Here is a tiny trained network, its code and every weight. The questions are about switching its units off for an input and a target symbol, where a switched-off unit gives its printed mean instead of its output.

import numpy as np


def w(rows, s, z=0):
    codes = np.array(rows[::2]) - 128.0
    scale = np.full(codes.shape[1], s)
    scale[-1] = z or s
    return codes * scale


def norm(h):
    return h / np.sqrt((h * h).mean(-1, keepdims=True) + 1e-5)


def f(y):
    return np.maximum(y, 0)


def softmax(a):
    e = np.exp(a - a.max(-1, keepdims=True))
    return e / e.sum(-1, keepdims=True)


def log_softmax(a):
    a = a - a.max(-1, keepdims=True)
    return a - np.log(np.exp(a).sum(-1, keepdims=True))


def net(x, mask):
    ids = ['ΓΔΛαβεητω'.index(c) for c in x.split()]
    T = len(ids)
    res = E[ids] + P[:T]
    r = norm(res)
    for j in range(2):
        rows = slice(4 * j, 4 * j + 4)
        q, k, v = (r @ M[0][rows].T for M in (Q, K, V))
        z = softmax(np.where(np.tri(T) > 0, q @ k.T / 4**0.5, -1e9)) @ v
        o = O[0][rows]
        res = res + np.where(mask[j], z, o[:, -1]) @ o[:, :-1]
    y = f(norm(res) @ A[0][:, :-1].T + A[0][:, -1])
    res = res + np.where(mask[2:14], y, B[0][:, -1]) @ B[0][:, :-1]
    return log_softmax(norm(res)[-1] @ U[:, :-1].T + U[:, -1])


Q, K, V, O, A, B = {}, {}, {}, {}, {}, {}
E = w([
[150,132,118],'Γ',
[251,133,92],'Δ',
[135,209,89],'Λ',
[111,138,106],'α',
[98,56,48],'β',
[122,104,120],'ε',
[80,122,170],'η',
[115,115,110],'τ',
[141,140,140],'ω',
],0.022)
P = w([
[179,118,102],'0',
[134,43,54],'1',
[187,89,91],'2',
[125,177,132],'3',
[88,77,76],'4',
[248,90,220],'5',
[122,218,186],'6',
],0.012)
Q[0] = w([
[144,128,231],'h1',
[132,142,131],'h1',
[131,152,110],'h1',
[63,114,154],'h1',
[31,249,120],'h2',
[151,130,95],'h2',
[61,110,92],'h2',
[68,139,71],'h2',
],0.013)
K[0] = w([
[107,66,136],'h1',
[118,156,206],'h1',
[112,159,86],'h1',
[213,74,143],'h1',
[52,30,65],'h2',
[95,82,163],'h2',
[179,176,139],'h2',
[145,1,100],'h2',
],0.011)
V[0] = w([
[169,91,109],'h1',
[121,186,62],'h1',
[217,162,223],'h1',
[116,56,116],'h1',
[55,76,246],'h2',
[126,83,223],'h2',
[199,193,128],'h2',
[204,6,194],'h2',
],0.014)
O[0] = w([
[78,60,166,190],'h1',
[191,250,194,169],'h1',
[185,47,207,1],'h1',
[81,67,86,194],'h1',
[145,80,23,3],'h2',
[92,4,29,49],'h2',
[180,106,223,87],'h2',
[19,2,110,187],'h2',
],0.0083,0.0068)
A[0] = w([
[136,167,139,53],'n1',
[59,127,118,1],'n2',
[170,110,11,172],'n3',
[205,72,114,29],'n4',
[161,125,202,168],'n5',
[28,124,95,106],'n6',
[28,142,138,76],'n7',
[154,172,144,49],'n8',
[39,169,116,234],'n9',
[157,99,134,36],'n10',
[2,149,131,174],'n11',
[75,108,125,91],'n12',
],0.014,0.0053)
B[0] = w([
[170,168,79,144],'n1',
[183,72,99,153],'n2',
[109,244,105,177],'n3',
[158,136,47,134],'n4',
[155,128,95,176],'n5',
[168,147,121,213],'n6',
[203,123,96,195],'n7',
[159,143,68,150],'n8',
[202,171,141,253],'n9',
[181,183,129,129],'n10',
[248,147,123,252],'n11',
[163,114,113,165],'n12',
],0.011)
U = w([
[146,160,103,54],'Γ',
[201,94,97,74],'Δ',
[69,146,64,252],'Λ',
[165,141,191,67],'α',
[138,147,195,53],'β',
[148,173,139,17],'ε',
[81,182,154,117],'η',
[113,251,166,194],'τ',
[140,126,177,103],'ω',
],0.012,0.0046)

Each question gives the input, a string of symbols that net reads in full, and the target symbol t.
The units are the heads (4 rows each of Q, K, V and O) and the neurons (one row each of A and B). Each row of codes is followed by its name. A weight is (code - 128) times the scale printed after its matrix; where a second scale follows, it is the last column's (O, A, B and U).
mask holds one flag per unit, heads first, then neurons. A switched-off unit (its flag False) gives its mean, the last column of its rows in O or B, instead of its output. The means were averaged over made-up inputs and are rounded, as every weight is.
A unit's drop is (log p(t) with every unit on - log p(t) with that unit switched off) / (log p(t) with every unit on - log p(t) with every unit switched off).
The circuit of an input: a set's keep is (log p(t) with only the set's units on - log p(t) with every unit switched off) / (log p(t) with every unit on - log p(t) with every unit switched off). Starting from the 12 units with the biggest drops (on a tie, the unit counted first), units are removed one at a time, each time the one whose removal leaves the highest keep (on an exact tie, the one counted first), for as long as the keep stays at least 0.8.
units of the circuit, in order: the units of the circuit, biggest drop first
top k neurons: the k neurons with the biggest drops, biggest first
heads that matter: for each layer, one digit per head in row order, 1 if its drop is at least 0.15 and else 0, layers parted by /
drop of u: that unit's drop, to one decimal
input η ε β, target Λ: heads that matter => 01
input η η ε η, target Λ: heads that matter => 11
input β Δ η ε τ η, target Δ: units of the circuit, in order => [h2 h1]
input ε α η η ε, target Λ: heads that matter => 11
input ε Δ η ε ε α, target Δ: heads that matter => 01
input Δ η Λ α ε β, target τ: heads that matter => 01
input α Δ ε η τ β, target Λ: heads that matter => 01
input ε ε Λ η Δ ε ε, target Δ: units of the circuit, in order => [h2 h1]
input ε ε ε ε, target Δ: units of the circuit, in order => [h2 n3]
input η ε ε, target Λ: heads that matter => 01
input η ω Δ, target Λ: heads that matter => 01
input ε α α η β τ, target Λ: heads that matter => 01
input η ε Λ ε β, target τ: heads that matter => 11
input η α ω, target Λ: heads that matter => 01
input η ω α, target Λ: heads that matter => 01
input η ε ε Δ, target Λ: top 2 neurons => [n11 n9]
input ε η α ε Δ ω, target Δ: top neuron => [n4]
input η ε ε ε α Γ, target Λ: drop of n9 => 0.2
input α τ ε, target τ: drop of n2 => 0.0
input α ε ε, target τ: drop of n7 => 0.1
